Below is a small trained network, with its code and all its weights. Each question gives an input and a target symbol and asks what happens when units are switched off, that is, made to give their printed mean instead of their output.

import numpy as np


def w(rows, s, z=0):
    codes = np.array(rows[::2]) - 128.0
    scale = np.full(codes.shape[1], s)
    scale[-1] = z or s
    return codes * scale


def norm(h):
    return h / np.sqrt((h * h).mean(-1, keepdims=True) + 1e-5)


def f(y):
    return np.maximum(y, 0)


def softmax(a):
    e = np.exp(a - a.max(-1, keepdims=True))
    return e / e.sum(-1, keepdims=True)


def log_softmax(a):
    a = a - a.max(-1, keepdims=True)
    return a - np.log(np.exp(a).sum(-1, keepdims=True))


def net(x, mask):
    ids = ['αβγδζηθλμξπτψω'.index(c) for c in x.split()]
    T = len(ids)
    res = E[ids] + P[:T]
    u = 0
    for l in range(3):
        r = norm(res)
        for j in range(3):
            rows = slice(3 * j, 3 * j + 3)
            q, k, v = (r @ M[l][rows].T for M in (Q, K, V))
            z = softmax(np.where(np.tri(T) > 0, q @ k.T / 3**0.5, -1e9)) @ v
            o = O[l][rows]
            res = res + np.where(mask[u + j], z, o[:, -1]) @ o[:, :-1]
        u += 3
        y = f(norm(res) @ A[l][:, :-1].T + A[l][:, -1])
        res = res + np.where(mask[u : u + 4], y, B[l][:, -1]) @ B[l][:, :-1]
        u += 4
    return log_softmax(norm(res)[-1] @ U[:, :-1].T + U[:, -1])


Q, K, V, O, A, B = {}, {}, {}, {}, {}, {}
E = w([
[199,98,127,154,100,99,148],'α',
[170,53,118,64,141,194,145],'β',
[35,142,118,96,145,187,146],'γ',
[130,119,126,137,119,67,54],'δ',
[252,46,168,83,169,157,157],'ζ',
[144,74,112,123,80,116,105],'η',
[155,90,129,112,92,74,72],'θ',
[56,106,147,59,115,98,174],'λ',
[124,146,128,100,126,116,97],'μ',
[61,121,109,145,102,178,249],'ξ',
[104,47,132,77,168,119,162],'π',
[125,139,142,83,145,96,82],'τ',
[153,149,208,47,165,156,102],'ψ',
[126,172,88,88,69,158,103],'ω',
],0.02)
P = w([
[135,153,86,207,188,143,133],'0',
[88,62,113,160,73,117,126],'1',
[73,99,209,60,13,136,184],'2',
[182,98,62,103,121,74,148],'3',
[103,64,111,159,167,168,49],'4',
[94,71,225,95,40,140,63],'5',
[166,122,70,99,134,112,172],'6',
[96,72,110,157,185,202,48],'7',
[70,62,213,3,56,80,44],'8',
[167,142,52,84,145,111,191],'9',
],0.017)
Q[0] = w([
[114,124,255,186,93,174,98],'L0H0',
[105,63,51,134,138,127,74],'L0H0',
[139,91,212,146,80,113,122],'L0H0',
[81,74,184,137,99,163,38],'L0H1',
[114,154,197,171,98,139,117],'L0H1',
[88,117,169,107,66,161,59],'L0H1',
[146,151,132,55,76,122,174],'L0H2',
[221,159,129,174,42,135,143],'L0H2',
[77,134,89,94,118,142,69],'L0H2',
],0.012)
K[0] = w([
[142,81,249,20,24,105,119],'L0H0',
[157,97,136,101,190,162,135],'L0H0',
[117,69,162,100,122,139,109],'L0H0',
[165,145,80,78,71,208,118],'L0H1',
[132,41,136,140,47,116,148],'L0H1',
[168,92,97,124,87,181,37],'L0H1',
[91,110,124,151,78,87,107],'L0H2',
[125,167,109,173,98,84,152],'L0H2',
[148,95,154,113,122,121,138],'L0H2',
],0.013)
V[0] = w([
[182,42,158,141,183,114,191],'L0H0',
[131,150,254,107,87,62,143],'L0H0',
[97,188,78,243,123,96,89],'L0H0',
[210,115,102,69,136,185,54],'L0H1',
[111,148,138,49,59,188,135],'L0H1',
[72,59,136,162,178,91,187],'L0H1',
[162,112,186,126,116,76,148],'L0H2',
[208,155,144,103,184,164,166],'L0H2',
[207,219,143,176,124,102,108],'L0H2',
],0.0094)
O[0] = w([
[143,104,109,169,216,209,201,161],'L0H0',
[91,171,146,66,148,229,136,97],'L0H0',
[128,198,108,211,89,72,94,96],'L0H0',
[139,67,89,200,54,68,168,199],'L0H1',
[106,153,18,154,62,157,123,108],'L0H1',
[115,122,163,1,156,107,93,135],'L0H1',
[101,116,115,49,177,100,163,137],'L0H2',
[199,101,160,127,78,227,102,32],'L0H2',
[120,214,161,112,154,212,106,1],'L0H2',
],0.0092,0.0073)
A[0] = w([
[54,189,180,73,116,163,137,231],'L0N0',
[95,48,158,59,36,122,66,2],'L0N1',
[111,151,250,53,99,140,118,194],'L0N2',
[209,125,106,111,103,139,197,184],'L0N3',
],0.011,0.0041)
B[0] = w([
[78,93,55,45,74,143,187,194],'L0N0',
[100,83,189,153,47,103,131,254],'L0N1',
[106,92,61,95,71,75,117,210],'L0N2',
[29,187,107,73,93,11,124,182],'L0N3',
],0.012,0.0079)
Q[1] = w([
[162,105,184,52,230,97,139],'L1H0',
[93,153,125,106,139,110,10],'L1H0',
[94,171,106,156,163,56,184],'L1H0',
[102,32,86,165,142,184,114],'L1H1',
[175,157,3,111,169,116,126],'L1H1',
[76,145,142,219,50,195,65],'L1H1',
[209,223,68,101,211,58,177],'L1H2',
[189,150,103,135,147,84,142],'L1H2',
[206,62,91,173,165,123,107],'L1H2',
],0.011)
K[1] = w([
[137,40,127,137,136,156,87],'L1H0',
[105,121,63,69,62,71,166],'L1H0',
[155,158,144,148,119,154,134],'L1H0',
[127,40,98,144,103,165,144],'L1H1',
[153,155,139,249,180,128,100],'L1H1',
[142,114,29,114,81,112,122],'L1H1',
[145,219,200,135,196,168,114],'L1H2',
[120,159,155,173,160,132,120],'L1H2',
[134,98,91,204,163,109,122],'L1H2',
],0.015)
V[1] = w([
[112,162,182,129,144,113,125],'L1H0',
[140,174,158,133,163,166,143],'L1H0',
[107,99,119,62,153,86,133],'L1H0',
[130,99,81,191,141,108,140],'L1H1',
[165,26,124,102,165,122,50],'L1H1',
[131,100,129,135,187,110,200],'L1H1',
[62,137,63,155,136,84,61],'L1H2',
[196,47,145,98,104,110,107],'L1H2',
[250,124,117,82,64,187,114],'L1H2',
],0.014)
O[1] = w([
[150,168,95,107,118,72,165,100],'L1H0',
[204,139,111,120,131,62,87,2],'L1H0',
[73,185,164,195,103,116,174,194],'L1H0',
[165,123,57,199,138,154,214,183],'L1H1',
[139,81,167,160,117,179,122,212],'L1H1',
[215,105,133,131,175,188,177,148],'L1H1',
[11,169,154,150,165,174,116,210],'L1H2',
[91,63,114,201,76,105,166,230],'L1H2',
[200,81,105,175,38,62,60,45],'L1H2',
],0.011,0.0085)
A[1] = w([
[170,90,206,123,139,254,148,1],'L1N0',
[72,144,152,216,113,120,175,10],'L1N1',
[80,63,30,184,96,113,136,120],'L1N2',
[164,251,178,76,121,55,67,65],'L1N3',
],0.0095,0.0033)
B[1] = w([
[135,59,164,120,192,153,119,151],'L1N0',
[86,122,37,73,135,88,185,196],'L1N1',
[112,178,93,118,176,170,192,246],'L1N2',
[125,5,184,76,114,156,159,142],'L1N3',
],0.012,0.011)
Q[2] = w([
[206,185,182,65,93,107,123],'L2H0',
[116,105,122,55,85,174,51],'L2H0',
[138,165,132,64,25,228,117],'L2H0',
[81,149,132,103,103,78,59],'L2H1',
[70,7,90,55,76,176,178],'L2H1',
[109,137,133,135,66,76,132],'L2H1',
[97,164,71,145,64,79,115],'L2H2',
[94,160,44,126,92,134,42],'L2H2',
[88,159,223,128,136,88,104],'L2H2',
],0.011)
K[2] = w([
[120,86,159,92,126,171,107],'L2H0',
[52,114,119,92,140,154,220],'L2H0',
[75,126,86,23,49,145,221],'L2H0',
[103,83,132,74,49,122,116],'L2H1',
[125,81,82,192,124,169,247],'L2H1',
[136,90,154,129,81,119,121],'L2H1',
[166,83,154,145,59,106,128],'L2H2',
[159,57,87,140,65,147,88],'L2H2',
[85,111,110,106,98,163,159],'L2H2',
],0.014)
V[2] = w([
[94,14,224,37,97,138,137],'L2H0',
[18,69,101,102,40,135,205],'L2H0',
[105,147,109,42,210,126,47],'L2H0',
[150,147,35,209,255,88,53],'L2H1',
[225,187,103,112,172,76,43],'L2H1',
[147,127,89,75,124,151,182],'L2H1',
[254,178,129,115,37,81,107],'L2H2',
[117,197,136,144,213,90,93],'L2H2',
[85,105,127,114,71,175,64],'L2H2',
],0.0084)
O[2] = w([
[42,37,91,81,170,142,155,139],'L2H0',
[36,109,73,116,144,195,86,204],'L2H0',
[66,135,160,104,145,77,224,110],'L2H0',
[106,147,154,86,89,59,193,112],'L2H1',
[57,127,117,109,142,114,254,3],'L2H1',
[144,155,186,77,136,237,130,153],'L2H1',
[24,141,50,97,133,167,169,46],'L2H2',
[162,156,64,139,121,152,101,102],'L2H2',
[175,122,176,139,101,44,170,124],'L2H2',
],0.01,0.015)
A[2] = w([
[155,206,174,144,83,26,144,3],'L2N0',
[146,79,148,94,2,145,134,170],'L2N1',
[131,166,127,232,48,142,94,184],'L2N2',
[104,103,98,45,92,160,51,98],'L2N3',
],0.013,0.0044)
B[2] = w([
[147,60,174,126,47,246,86,180],'L2N0',
[79,88,82,68,52,171,133,254],'L2N1',
[129,141,80,51,138,100,97,199],'L2N2',
[63,114,176,50,85,160,146,238],'L2N3',
],0.014,0.0087)
U = w([
[195,134,150,79,150,135,191,254],'α',
[195,38,78,163,111,175,162,81],'β',
[134,192,174,178,85,184,184,212],'γ',
[118,174,110,161,105,103,16,181],'δ',
[194,38,183,118,235,198,113,59],'ζ',
[108,47,68,97,57,79,121,63],'η',
[139,75,208,144,29,83,109,127],'θ',
[81,68,168,118,199,31,187,54],'λ',
[51,207,142,144,184,117,106,134],'μ',
[150,189,126,49,199,204,162,135],'ξ',
[134,54,113,193,190,172,188,105],'π',
[91,174,249,163,141,128,138,165],'τ',
[106,93,143,5,135,223,98,143],'ψ',
[108,187,24,205,150,160,172,138],'ω',
],0.013,0.0051)

Each question gives the input, a string of symbols that net reads in full, and the target symbol t.
The units are the heads (3 rows each of Q, K, V and O) and the neurons (one row each of A and B). Each row of codes is followed by its name. A weight is (code - 128) times the scale printed after its matrix; where a second scale follows, it is the last column's (O, A, B and U).
mask holds one flag per unit, layer by layer, with each layer's heads first. A switched-off unit (its flag False) gives its mean, the last column of its rows in O or B, instead of its output. The means were averaged over made-up inputs and are rounded, as every weight is.
A unit's drop is (log p(t) with every unit on - log p(t) with that unit switched off) / (log p(t) with every unit on - log p(t) with every unit switched off).
The circuit of an input: a set's keep is (log p(t) with only the set's units on - log p(t) with every unit switched off) / (log p(t) with every unit on - log p(t) with every unit switched off). Starting from the 12 units with the biggest drops (on a tie, the unit counted first), units are removed one at a time, each time the one whose removal leaves the highest keep (on an exact tie, the one counted first), for as long as the keep stays at least 0.8.
circuit, biggest first: the units of the circuit, biggest drop first
top k neurons: the k neurons with the biggest drops, biggest first
top k neurons in layer l: the k neurons of layer l with the biggest drops, biggest first
which heads matter: for each layer, one digit per head in row order, 1 if its drop is at least 0.15 and else 0, layers parted by /
drop of u: that unit's drop, to one decimal
input π λ η τ γ, target π: which heads matter : 100 / 010 / 000
input λ ζ μ η μ, target ζ: which heads matter : 100 / 000 / 000
input ξ ζ η η η μ γ λ ζ δ, target ξ: which heads matter : 110 / 001 / 000
input μ λ λ δ γ ζ τ θ μ η, target θ: which heads matter : 111 / 101 / 100
input η β ξ π η, target π: circuit, biggest first : [L0H0, L1H1, L2N3]
input μ λ β ψ, target θ: top 2 neurons : [L2N0, L0N3]
input θ λ γ λ, target γ: which heads matter : 101 / 011 / 100
input μ α μ η ω, target ω: which heads matter : 010 / 000 / 000
input τ β δ η η ψ λ ψ μ μ, target λ: top neuron : [L1N3]
input δ λ ω λ, target τ: which heads matter : 110 / 001 / 100
input η μ π τ η μ θ λ, target π: which heads matter : 001 / 001 / 000
input δ ψ γ η μ μ δ, target τ: which heads matter : 111 / 001 / 100
input β π θ β, target π: which heads matter : 100 / 000 / 000
input β η μ γ μ η λ η, target β: top 2 neurons : [L0N1, L2N3]
input τ β τ η, target λ: top neuron : [L1N3]
input π ω θ λ, target ζ: which heads matter : 110 / 010 / 000
input γ γ π τ τ μ λ, target μ: which heads matter : 110 / 001 / 000
input δ μ γ η η ξ μ η π τ, target τ: which heads matter : 110 / 001 / 100
input μ η γ δ, target θ: top 2 neurons : [L2N0, L0N2]
input μ α α ω ζ μ δ ω ψ μ, target θ: top 3 neurons in layer 0 : [L0N3, L0N2, L0N1]
input θ α λ η ψ δ λ, target γ: which heads matter : 101 / 110 / 100
input ψ η τ η μ μ μ, target η: which heads matter : 001 / 001 / 001
input λ δ μ ξ μ μ ζ η, target ζ: top neuron in layer 2 : [L2N1]
input θ π α ξ α θ δ ω η β, target γ: top 3 neurons in layer 0 : [L0N3, L0N0, L0N2]
input μ μ τ ω λ, target ω: drop of L0H1 : 1.5
input ω η λ λ λ γ ζ, target δ: drop of L0N1 : 0.0
input ξ τ η ω μ δ α, target ξ: drop of L1H1 : 0.1
input ξ ω ζ ω, target ξ: drop of L1H2 : 0.2
input τ λ η μ ψ η δ δ θ λ, target λ: top neuron in layer 1 : [L1N3]
